Here is a tiny trained network, its code and every weight. The questions are about switching its units off for an input and a class, where a switched-off unit gives its printed mean instead of its output.

import numpy as np


def w(rows, s, z=0):
    codes = np.array(rows[::2]) - 128.0
    scale = np.full(codes.shape[1], s)
    scale[-1] = z or s
    return codes * scale


def norm(h):
    return h / np.sqrt((h * h).mean(-1, keepdims=True) + 1e-5)


def f(y):
    return y / 2 * (1 + np.tanh(0.7978845608 * (y + 0.044715 * y**3)))


def log_softmax(a):
    a = a - a.max(-1, keepdims=True)
    return a - np.log(np.exp(a).sum(-1, keepdims=True))


def net(x, mask):
    res = np.array(x, float).reshape(1, 5) / 4 @ E
    u = 0
    for l in range(2):
        y = f(norm(res) @ A[l][:, :-1].T + A[l][:, -1])
        res = res + np.where(mask[u : u + 15], y, B[l][:, -1]) @ B[l][:, :-1]
        u += 15
    return log_softmax(norm(res)[-1] @ U[:, :-1].T + U[:, -1])


A, B = {}, {}
E = w([
[1,140,134,152,188,107],'x0',
[104,173,163,29,131,162],'x1',
[128,129,127,129,126,129],'x2',
[108,176,197,169,66,108],'x3',
[128,128,128,128,128,128],'x4',
],0.0069)
A[0] = w([
[124,175,192,140,80,71,43],'L0N0',
[162,114,68,79,215,153,250],'L0N1',
[126,143,151,9,97,160,106],'L0N2',
[192,152,78,93,54,77,163],'L0N3',
[58,132,111,182,124,124,108],'L0N4',
[166,125,165,135,87,180,159],'L0N5',
[100,117,146,189,125,165,140],'L0N6',
[108,145,94,150,219,115,147],'L0N7',
[80,132,136,145,107,132,13],'L0N8',
[156,61,37,43,119,125,147],'L0N9',
[161,187,222,150,106,72,69],'L0N10',
[135,165,201,170,112,115,58],'L0N11',
[63,137,207,118,173,121,91],'L0N12',
[159,119,124,254,127,153,178],'L0N13',
[118,165,189,99,139,181,114],'L0N14',
],0.0087,0.0014)
B[0] = w([
[81,111,3,78,116,169,210],'L0N0',
[71,164,142,102,61,146,229],'L0N1',
[136,191,153,235,174,91,255],'L0N2',
[98,31,233,96,175,119,205],'L0N3',
[131,31,164,105,140,80,206],'L0N4',
[70,96,218,175,162,111,180],'L0N5',
[160,124,142,99,223,155,165],'L0N6',
[125,107,129,107,76,115,198],'L0N7',
[122,77,176,137,119,144,147],'L0N8',
[138,131,89,115,63,174,217],'L0N9',
[159,158,57,84,58,174,223],'L0N10',
[76,139,106,79,48,186,191],'L0N11',
[160,92,170,139,152,157,234],'L0N12',
[181,179,66,74,162,71,233],'L0N13',
[169,170,112,159,140,44,197],'L0N14',
],0.0058,0.0047)
A[1] = w([
[229,87,147,69,97,89,149],'L1N0',
[177,76,27,227,90,61,137],'L1N1',
[61,140,109,118,7,133,129],'L1N2',
[87,107,109,139,188,129,162],'L1N3',
[182,107,133,155,76,156,120],'L1N4',
[213,183,115,182,91,178,112],'L1N5',
[41,106,47,95,44,206,128],'L1N6',
[107,31,205,104,122,150,139],'L1N7',
[93,162,173,105,168,142,153],'L1N8',
[153,129,110,72,124,189,66],'L1N9',
[237,161,200,139,2,110,88],'L1N10',
[152,105,109,217,113,89,126],'L1N11',
[167,239,112,89,212,178,181],'L1N12',
[19,97,138,133,134,111,138],'L1N13',
[175,121,53,110,168,88,251],'L1N14',
],0.0083,0.003)
B[1] = w([
[116,124,123,170,163,85,197],'L1N0',
[99,188,154,123,72,88,205],'L1N1',
[131,77,95,147,91,240,226],'L1N2',
[178,193,214,133,86,177,159],'L1N3',
[87,104,173,108,158,185,152],'L1N4',
[53,98,112,191,136,147,169],'L1N5',
[108,95,104,159,85,228,255],'L1N6',
[236,146,184,89,220,129,186],'L1N7',
[165,113,119,119,132,3,174],'L1N8',
[159,111,104,112,130,129,145],'L1N9',
[151,98,85,82,189,117,232],'L1N10',
[116,164,129,147,126,181,142],'L1N11',
[74,201,152,201,55,115,183],'L1N12',
[228,36,52,103,186,152,203],'L1N13',
[78,195,187,122,103,170,195],'L1N14',
],0.0072,0.006)
U = w([
[95,98,98,103,48,249,248],'0',
[183,68,184,79,193,122,2],'1',
[75,215,175,149,64,79,176],'2',
],0.015,0.001)

Each question gives the input, the list of numbers given to net, and the class t.
The units are the neurons (one row each of A and B). Each row of codes is followed by its name. A weight is (code - 128) times the scale printed after its matrix; where a second scale follows, it is the last column's (A, B and U).
mask holds one flag per neuron, layer by layer. A switched-off neuron (its flag False) gives its mean, the last column of its row in B, instead of its output. The means were averaged over made-up inputs and are rounded, as every weight is.
A unit's drop is (log p(t) with every unit on - log p(t) with that unit switched off) / (log p(t) with every unit on - log p(t) with every unit switched off).
The circuit of an input: a set's keep is (log p(t) with only the set's units on - log p(t) with every unit switched off) / (log p(t) with every unit on - log p(t) with every unit switched off). Starting from the 12 units with the biggest drops (on a tie, the unit counted first), units are removed one at a time, each time the one whose removal leaves the highest keep (on an exact tie, the one counted first), for as long as the keep stays at least 0.8.
units of the circuit, in order: the units of the circuit, biggest drop first
most important unit: the unit with the biggest drop
k most important neurons: the k neurons with the biggest drops, biggest first
k most important neurons of layer l: the k neurons of layer l with the biggest drops, biggest first
drop when u is switched off: that unit's drop, to one decimal
input [8,-4,2,7,2], class 1: units of the circuit, in order : [L0N4, L1N13]
input [-3,4,8,2,0], class 2: most important neuron : [L0N2]
input [6,8,3,1,-1], class 2: units of the circuit, in order : [L1N12, L0N14]
input [-6,8,-1,-3,-8], class 2: units of the circuit, in order : [L0N2, L1N12]
input [-8,-8,7,-5,-1], class 1: 3 most important neurons of layer 1 : [L1N12, L1N6, L1N2]
input [-8,-2,3,-6,-4], class 1: 4 most important neurons : [L0N3, L0N0, L0N10, L0N11]
input [8,7,-3,8,-4], class 0: 4 most important neurons of layer 1 : [L1N13, L1N2, L1N10, L1N0]
input [-5,7,6,-6,-1], class 2: 3 most important neurons of layer 0 : [L0N2, L0N11, L0N10]
input [-3,7,-5,6,-3], class 2: 2 most important neurons of layer 0 : [L0N2, L0N14]
input [6,-5,1,6,6], class 0: 2 most important neurons of layer 0 : [L0N11, L0N3]
input [-5,6,6,4,-5], class 2: 3 most important neurons : [L0N2, L1N13, L0N4]
input [-8,-6,0,6,6], class 1: 2 most important neurons of layer 1 : [L1N10, L1N6]
input [6,8,1,3,-4], class 2: 2 most important neurons of layer 1 : [L1N12, L1N10]
input [5,-5,0,5,-8], class 0: units of the circuit, in order : [L1N13]
input [-6,8,6,6,-4], class 2: 2 most important neurons of layer 0 : [L0N2, L0N4]
input [7,0,3,6,-6], class 1: 2 most important neurons of layer 1 : [L1N7, L1N13]
input [1,-4,7,3,-5], class 2: 3 most important neurons : [L0N13, L0N1, L0N6]
input [7,6,5,2,-6], class 1: 2 most important neurons : [L1N13, L0N13]
input [-4,3,1,1,-3], class 1: drop when L0N3 is switched off : 1.1
input [7,-4,6,8,-5], class 0: drop when L0N0 is switched off : 0.3
input [6,2,8,7,-5], class 0: most important unit : L0N0
